Here is a tiny trained network, its code and every weight. The questions are about switching its units off for an input and a target symbol, where a switched-off unit gives its printed mean instead of its output.

import numpy as np


def w(rows, s, z=0):
    codes = np.array(rows[::2]) - 128.0
    scale = np.full(codes.shape[1], s)
    scale[-1] = z or s
    return codes * scale


def norm(h):
    return h / np.sqrt((h * h).mean(-1, keepdims=True) + 1e-5)


def f(y):
    return np.maximum(y, 0)


def softmax(a):
    e = np.exp(a - a.max(-1, keepdims=True))
    return e / e.sum(-1, keepdims=True)


def log_softmax(a):
    a = a - a.max(-1, keepdims=True)
    return a - np.log(np.exp(a).sum(-1, keepdims=True))


def net(x, mask):
    ids = ['ΓΔΞΠΣΩαβεζηθμτψ'.index(c) for c in x.split()]
    T = len(ids)
    res = E[ids] + P[:T]
    q, k, v = (norm(res) @ M[0].T for M in (Q, K, V))
    z = softmax(np.where(np.tri(T) > 0, q @ k.T / 3**0.5, -1e9)) @ v
    res = res + np.where(mask[0], z, O[0][:, -1]) @ O[0][:, :-1]
    y = f(norm(res) @ A[0][:, :-1].T + A[0][:, -1])
    res = res + np.where(mask[1:13], y, B[0][:, -1]) @ B[0][:, :-1]
    return log_softmax(norm(res)[-1] @ U[:, :-1].T + U[:, -1])


Q, K, V, O, A, B = {}, {}, {}, {}, {}, {}
E = w([
[117,110,146,202,119,87,149,140,150,209,153,82],'Γ',
[110,149,161,178,59,154,187,108,139,199,131,122],'Δ',
[115,147,90,164,99,66,145,123,164,245,134,69],'Ξ',
[55,87,112,109,150,200,95,154,116,117,215,126],'Π',
[86,149,103,179,155,94,172,123,153,202,141,127],'Σ',
[131,34,131,94,133,79,134,254,90,126,117,210],'Ω',
[113,122,150,167,136,129,204,154,129,175,135,91],'α',
[84,125,122,129,126,102,212,114,135,202,121,69],'β',
[144,182,93,114,78,119,74,215,61,104,112,74],'ε',
[144,135,145,40,93,25,90,96,45,154,201,156],'ζ',
[80,137,238,118,157,111,111,138,181,102,79,141],'η',
[201,73,133,121,150,106,155,65,119,91,209,96],'θ',
[183,126,83,77,155,123,148,96,236,131,184,151],'μ',
[182,190,151,142,222,149,116,159,82,144,48,212],'τ',
[195,157,65,170,133,135,148,128,32,105,207,141],'ψ',
],0.0053)
P = w([
[117,85,73,116,193,17,168,206,131,254,142,69],'0',
[118,110,112,131,188,81,156,179,124,196,134,75],'1',
[117,119,126,125,168,126,171,159,132,151,127,95],'2',
[115,120,132,134,135,136,156,143,134,128,123,112],'3',
[119,127,149,126,105,137,135,134,141,104,143,135],'4',
[104,145,140,128,92,142,122,111,140,75,144,156],'5',
[105,144,136,130,74,141,111,104,139,46,158,175],'6',
[106,164,164,127,65,142,105,83,140,82,160,172],'7',
],0.0032)
Q[0] = w([
[219,110,79,72,187,119,127,124,83,108,154,113],'head 1',
[128,70,96,50,188,183,38,186,87,70,86,144],'head 1',
[74,150,110,234,3,151,246,134,127,208,218,93],'head 1',
],0.006)
K[0] = w([
[142,133,122,171,78,165,187,98,127,207,136,93],'head 1',
[97,107,128,160,120,137,166,161,118,236,127,84],'head 1',
[143,126,107,96,120,157,69,122,114,2,149,187],'head 1',
],0.0072)
V[0] = w([
[136,145,145,152,144,136,118,135,167,135,23,170],'head 1',
[58,99,135,90,130,141,85,189,120,127,89,140],'head 1',
[99,82,150,72,150,119,126,121,255,126,152,106],'head 1',
],0.0046)
O[0] = w([
[112,214,188,185,133,77,229,161,163,129,137,124,64],'head 1',
[49,194,172,115,116,143,71,103,125,99,180,81,159],'head 1',
[166,145,157,43,111,148,92,83,253,49,156,151,254],'head 1',
],0.004,0.0026)
A[0] = w([
[69,81,118,130,127,122,74,85,4,162,120,123,93],'neuron 1',
[133,75,138,161,173,128,185,128,92,51,206,138,149],'neuron 2',
[140,87,114,133,108,123,150,106,134,162,125,155,122],'neuron 3',
[92,70,157,181,154,97,149,212,58,171,91,97,116],'neuron 4',
[44,232,137,178,141,118,107,168,49,124,150,71,93],'neuron 5',
[84,149,156,112,141,138,144,70,230,157,186,98,99],'neuron 6',
[84,191,200,96,182,14,109,167,189,60,118,44,4],'neuron 7',
[74,170,193,86,122,117,83,97,176,128,135,132,122],'neuron 8',
[129,95,174,71,171,65,29,189,85,132,15,209,91],'neuron 9',
[139,111,80,74,178,38,118,130,136,148,146,80,17],'neuron 10',
[80,103,102,109,125,140,52,91,122,112,190,109,111],'neuron 11',
[149,29,95,100,125,151,64,67,70,163,28,182,121],'neuron 12',
],0.0041,0.0031)
B[0] = w([
[163,210,36,92,62,132,108,172,137,43,166,177,167],'neuron 1',
[155,80,132,126,162,92,164,134,139,251,111,36,150],'neuron 2',
[113,111,161,64,122,109,90,161,101,92,141,145,167],'neuron 3',
[152,148,147,87,138,177,61,117,120,1,147,164,191],'neuron 4',
[253,134,129,11,190,106,89,179,228,132,101,46,158],'neuron 5',
[125,73,89,116,193,102,108,210,74,91,107,159,253],'neuron 6',
[124,115,62,196,19,207,197,137,122,151,157,68,203],'neuron 7',
[151,101,69,165,149,156,203,138,110,109,210,104,235],'neuron 8',
[128,187,82,96,147,29,157,213,196,219,199,22,151],'neuron 9',
[106,185,169,173,51,140,133,60,115,52,116,154,142],'neuron 10',
[66,167,192,103,214,182,125,124,124,220,168,124,170],'neuron 11',
[169,166,211,179,179,79,232,68,138,95,233,43,174],'neuron 12',
],0.0036,0.0052)
U = w([
[194,67,185,153,150,93,164,3,133,163,123,68,42],'Γ',
[151,245,192,171,219,104,151,124,152,189,65,155,132],'Δ',
[148,105,227,115,140,215,140,159,108,48,132,122,167],'Ξ',
[81,148,91,183,182,97,127,123,128,135,71,206,98],'Π',
[177,197,103,77,75,149,40,159,144,113,56,64,59],'Σ',
[125,79,173,133,56,139,147,189,86,232,77,214,103],'Ω',
[164,82,58,79,195,71,153,202,121,161,204,72,252],'α',
[77,154,113,207,52,183,173,131,188,79,149,94,142],'β',
[110,230,221,99,31,96,111,28,101,111,170,188,154],'ε',
[108,142,80,151,106,76,100,94,156,177,88,126,83],'ζ',
[177,124,21,212,154,129,124,122,20,94,124,166,47],'η',
[51,112,100,73,132,79,166,94,75,98,41,100,83],'θ',
[118,67,207,223,117,62,20,137,148,101,124,143,86],'μ',
[192,91,71,71,148,143,124,102,220,99,86,221,51],'τ',
[43,124,124,123,194,203,55,71,110,190,162,143,115],'ψ',
],0.0048,0.0039)

Each question gives the input, a string of symbols that net reads in full, and the target symbol t.
The units are the heads (3 rows each of Q, K, V and O) and the neurons (one row each of A and B). Each row of codes is followed by its name. A weight is (code - 128) times the scale printed after its matrix; where a second scale follows, it is the last column's (O, A, B and U).
mask holds one flag per unit, heads first, then neurons. A switched-off unit (its flag False) gives its mean, the last column of its rows in O or B, instead of its output. The means were averaged over made-up inputs and are rounded, as every weight is.
A unit's drop is (log p(t) with every unit on - log p(t) with that unit switched off) / (log p(t) with every unit on - log p(t) with every unit switched off).
The circuit of an input: a set's keep is (log p(t) with only the set's units on - log p(t) with every unit switched off) / (log p(t) with every unit on - log p(t) with every unit switched off). Starting from the 12 units with the biggest drops (on a tie, the unit counted first), units are removed one at a time, each time the one whose removal leaves the highest keep (on an exact tie, the one counted first), for as long as the keep stays at least 0.8.
circuit, biggest first: the units of the circuit, biggest drop first
k most important neurons: the k neurons with the biggest drops, biggest first
drop of u: that unit's drop, to one decimal
input β Δ Δ ζ η, target α: circuit, biggest first => [neuron 9]
input Δ θ Γ Δ, target Γ: circuit, biggest first => [head 1; neuron 12; neuron 8]
input Γ Δ τ Δ Δ β Π β, target ψ: circuit, biggest first => [head 1; neuron 11]
input Π η Δ Δ Δ μ Δ η, target β: 2 most important neurons => [neuron 7; neuron 8]
input Δ η μ Π Δ θ Δ α, target Γ: circuit, biggest first => [head 1; neuron 12; neuron 6]
input Π Γ Δ η Ξ, target β: circuit, biggest first => [head 1; neuron 7]
input Δ Δ ψ β, target η: circuit, biggest first => [head 1; neuron 4]
input Δ η Ω Δ, target α: circuit, biggest first => [head 1; neuron 5; neuron 6; neuron 4]
input Δ Δ α Δ ε Δ Δ, target Σ: 2 most important neurons => [neuron 5; neuron 8]
input Γ η θ Δ ζ Δ, target ε: 2 most important neurons => [neuron 8; neuron 1]
input β α Δ Γ Δ, target Ω: 2 most important neurons => [neuron 12; neuron 8]
input Ξ Π τ Δ Δ, target Δ: 3 most important neurons => [neuron 5; neuron 7; neuron 8]
input μ η β Γ, target β: 2 most important neurons => [neuron 7; neuron 5]
input Δ η Δ ε Δ Δ β, target Σ: most important neuron => [neuron 5]
input Ξ Δ Δ, target Ω: 4 most important neurons => [neuron 8; neuron 12; neuron 7; neuron 5]
input Δ η η θ Δ Γ, target Γ: 2 most important neurons => [neuron 12; neuron 6]
input α Δ Π, target ψ: 2 most important neurons => [neuron 11; neuron 8]
input ε Ξ ε Δ ψ Δ, target η: drop of neuron 1 => 0.1
input ψ Δ Δ Δ μ η, target α: drop of neuron 9 => 0.8
input η η α η, target β: circuit, biggest first => [neuron 7]
input η Γ Γ Δ τ, target α: drop of neuron 9 => 1.7
